Rows with their classes:
[ 0.50  0.51 -1.89  0.69 -0.58  0.44  0.90  0.43 -0.53 -2.57  0.98  0.94
  0.68 -1.29 -3.88  0.53] | j332
[ 0.47 -0.07 -1.65  1.25 -0.77  0.32  0.67  1.82 -1.03 -0.71  1.10  0.45
 -0.23 -1.40 -4.99  1.13] | j332
[ 1.44  0.26 -2.16  1.18 -0.79  0.11  1.04  1.10 -3.58 -4.87  0.66  8.98
  0.68 -1.18 -5.52  1.06] | J349
[ 0.94  0.92 -1.22 -0.35 -0.35  0.02  0.86  0.49 -0.90 -2.37 -0.20  0.31
  0.45 -1.21 -4.67  0.83] | j122
[ 0.24 -0.26 -1.45  0.98 -1.10 -0.26  0.72  0.30 -1.32 -0.84  0.31  0.32
  2.16  0.24 -2.26  1.22] | j332
[ 0.30  1.40 -0.97  2.63  0.05 -0.51  2.16  1.22 -0.57 -0.88  0.53 -0.27
  0.45 -0.96 -5.36  0.95] | J930
[ 0.82  1.89 -1.36  1.31 -0.41 -0.24  0.51 -0.52 -0.80 -1.26 -0.18  0.98
  1.87 -1.17 -4.19  1.35] | j122
[-0.11  0.15 -1.39 -1.55 -0.80 -0.10  0.35  0.54  0.09 -1.10  0.19  0.92
 -0.27 -1.87 -6.21  3.04] | j332
[-0.21 -0.57 -0.90  1.15  1.98  0.29  0.53  1.29  0.05 -0.73  0.70  0.14
  0.65 -0.61 -1.70  1.42] | j122
[ 0.31  0.06 -1.72  2.02 -0.17  0.42  1.12  1.66 -1.13 -1.68  1.19 -0.40
  0.66 -1.36 -3.94  1.63] | j442
[ 0.20  0.20 -1.68  1.04 -0.35 -0.07  1.96  0.08 -1.22 -1.81  0.87  1.33
 -0.13 -1.10 -4.42  0.83] | j442
[ 0.36  1.47 -0.97  1.32 -0.51 -0.06  0.22  0.68 -1.36 -0.92  0.13  0.57
  1.57 -1.32 -1.28  1.20] | j442
[ 0.49  1.88 -1.99  3.03 -0.75  0.51  3.60  0.95 -1.16 -1.00  0.91  0.69
  1.28 -0.17 -4.46  1.41] | J349
[ 0.84 -0.37 -1.07  0.51 -0.66  0.24  0.45 -0.07 -1.91  0.08  0.22  1.59
  0.86 -1.05 -2.57  1.29] | J349
[-0.26 -0.28 -1.58  2.01 -0.60  0.03  1.32  1.01 -1.40 -1.43  0.77  0.43
 -0.34 -0.49 -5.26  1.44] | J349
[ 0.59  1.85 -2.09  0.02 -0.09 -1.10  0.76  0.12 -1.02 -1.66 -0.08  0.42
 -1.25 -1.59 -5.98  0.76] | j442
[ 0.37  0.27 -1.32  2.93 -0.77  1.33  1.00 -0.18 -1.60 -0.31  4.07  0.92
  0.67 -0.94 -1.95  0.80] | j122
[ 0.60 -0.43 -2.61  1.11 -0.89  1.41  0.48  0.65 -1.72 -0.79  0.93  1.21
  1.03 -0.53 -4.84  1.34] | J349
[ 0.89  0.62 -0.98  1.40 -0.67  0.17  0.69  0.50 -0.96 -0.80  1.58  0.72
  1.09 -1.07 -2.73  1.50] | J930
[ 0.87  0.01 -1.54 -0.46  0.05 -0.64  0.87  0.45 -0.13 -2.61  0.21  0.41
 -2.06 -1.16 -3.24  1.41] | J349
[ 1.33  0.72 -2.06  1.90 -0.20  0.26  0.67  0.51 -1.23 -1.33  0.66  1.47
  1.26 -1.30 -4.97  0.35] | j442
[ 0.96  1.19 -2.41  3.20 -1.40  0.26  1.02 -0.74 -1.59 -0.07  1.21  1.70
  1.28 -1.02 -4.55  0.43] | J930
[ 0.84  0.16 -1.94 -0.59  0.03  0.08 -0.37  1.04 -1.05 -2.06  0.58  1.00
  0.39 -1.59 -4.46  0.33] | j332
[ 0.52  0.78 -2.17  1.41 -0.27  0.12  0.54  0.54 -1.05 -0.76  0.81  1.19
  1.04 -0.54 -3.76  0.76] | J349
[-0.58 -0.59 -0.57  1.38 -0.65 -0.11  0.50  0.72 -2.07 -2.49  1.44 -0.45
 -0.65 -0.86 -3.92  1.18] | J930
[ 0.30  0.75 -1.31  0.83 -0.10 -0.04  0.03  1.72 -0.90 -1.55  0.40  0.60
  1.03 -0.80 -6.22  1.16] | j442
[-2.11  0.64 -1.52  1.41 -0.57  0.57  1.12 -1.11 -0.92 -1.84  1.02  0.84
  0.33 -2.09 -1.17 -0.32] | j122
[ 0.12  0.29 -1.68  0.41 -0.65  1.87  0.82 -0.27 -0.85 -2.16  0.18 -0.91
  0.05 -1.21 -6.28  0.99] | j122
[-0.37  0.40 -1.28  0.98  0.31  0.30  0.82  0.81 -0.61 -1.98  0.82  0.24
 -0.57 -1.57 -4.70  1.39] | j332
[ 0.41  0.29 -1.61  0.83 -0.73 -0.57  0.98  0.57 -1.69 -0.67  0.54  0.77
 -0.85 -1.43 -4.63  1.15] | J349
[-0.87 -1.23 -0.42  0.58 -0.41  0.98 -0.19 -0.04 -2.02 -0.67  0.51 -0.90
  1.45 -0.53 -2.08  0.33] | j122
[-0.45  1.21 -1.69  1.83 -0.26 -0.48  0.80  1.51 -0.18 -1.34  1.23 -0.76
  0.38  0.17 -2.81  0.56] | j332
[-0.07  0.52 -0.65  0.61 -0.62  0.54  0.75  0.15 -0.68 -2.53  0.19 -0.73
  0.72 -2.43 -2.31  0.31] | J349
[-0.95  0.37 -0.79  0.68  0.00 -1.07  0.67  0.28 -1.66 -1.59  0.35  0.70
  0.68 -1.47 -2.28  1.61] | j122
[ 0.32  1.34 -0.95  3.15 -1.10  0.29  2.60 -0.99 -2.08 -0.55  1.65 -0.20
  1.44 -0.60 -2.64  0.59] | j332
[-0.14  0.67 -1.12 -0.69 -0.22  0.16  0.77  0.81 -0.99 -1.85  1.71  0.92
 -0.61 -1.17 -3.61  0.24] | j122

Rows, each with its class:
[ 1.55 -1.44  0.64  0.18 -0.68  0.12  1.42  0.27  2.27  0.01 -0.90  0.15
  0.26 -0.49 -0.45 -0.70] | <80>
[ 0.81 -0.04  0.11  0.28 -0.56  0.22  0.10  0.28  0.01 -0.11 -0.70  0.06
 -0.31 -0.31  0.11 -0.38] | <56>
[-0.03 -0.38  0.11 -0.15  0.20  0.23 -0.52 -0.02 -0.13  0.19 -1.15  0.53
 -0.04 -0.25  0.07 -0.77] | <75>
[ 1.90 -0.98  0.98 -0.49  0.35  0.91  0.46  0.58 -1.70  0.54 -0.14  0.20
  0.07 -0.03 -1.42  0.51] | <70>
[ 1.49 -0.21  0.00  0.45 -0.10  0.35  0.27  0.39 -0.02 -0.22 -0.25 -0.29
  0.04 -0.05 -0.08 -0.09] | <66>
[ 1.03 -1.35 -0.44  0.12 -0.04  0.03  0.47  0.15 -0.12  0.12 -0.88  0.80
  0.52  0.23 -0.25 -1.04] | <63>
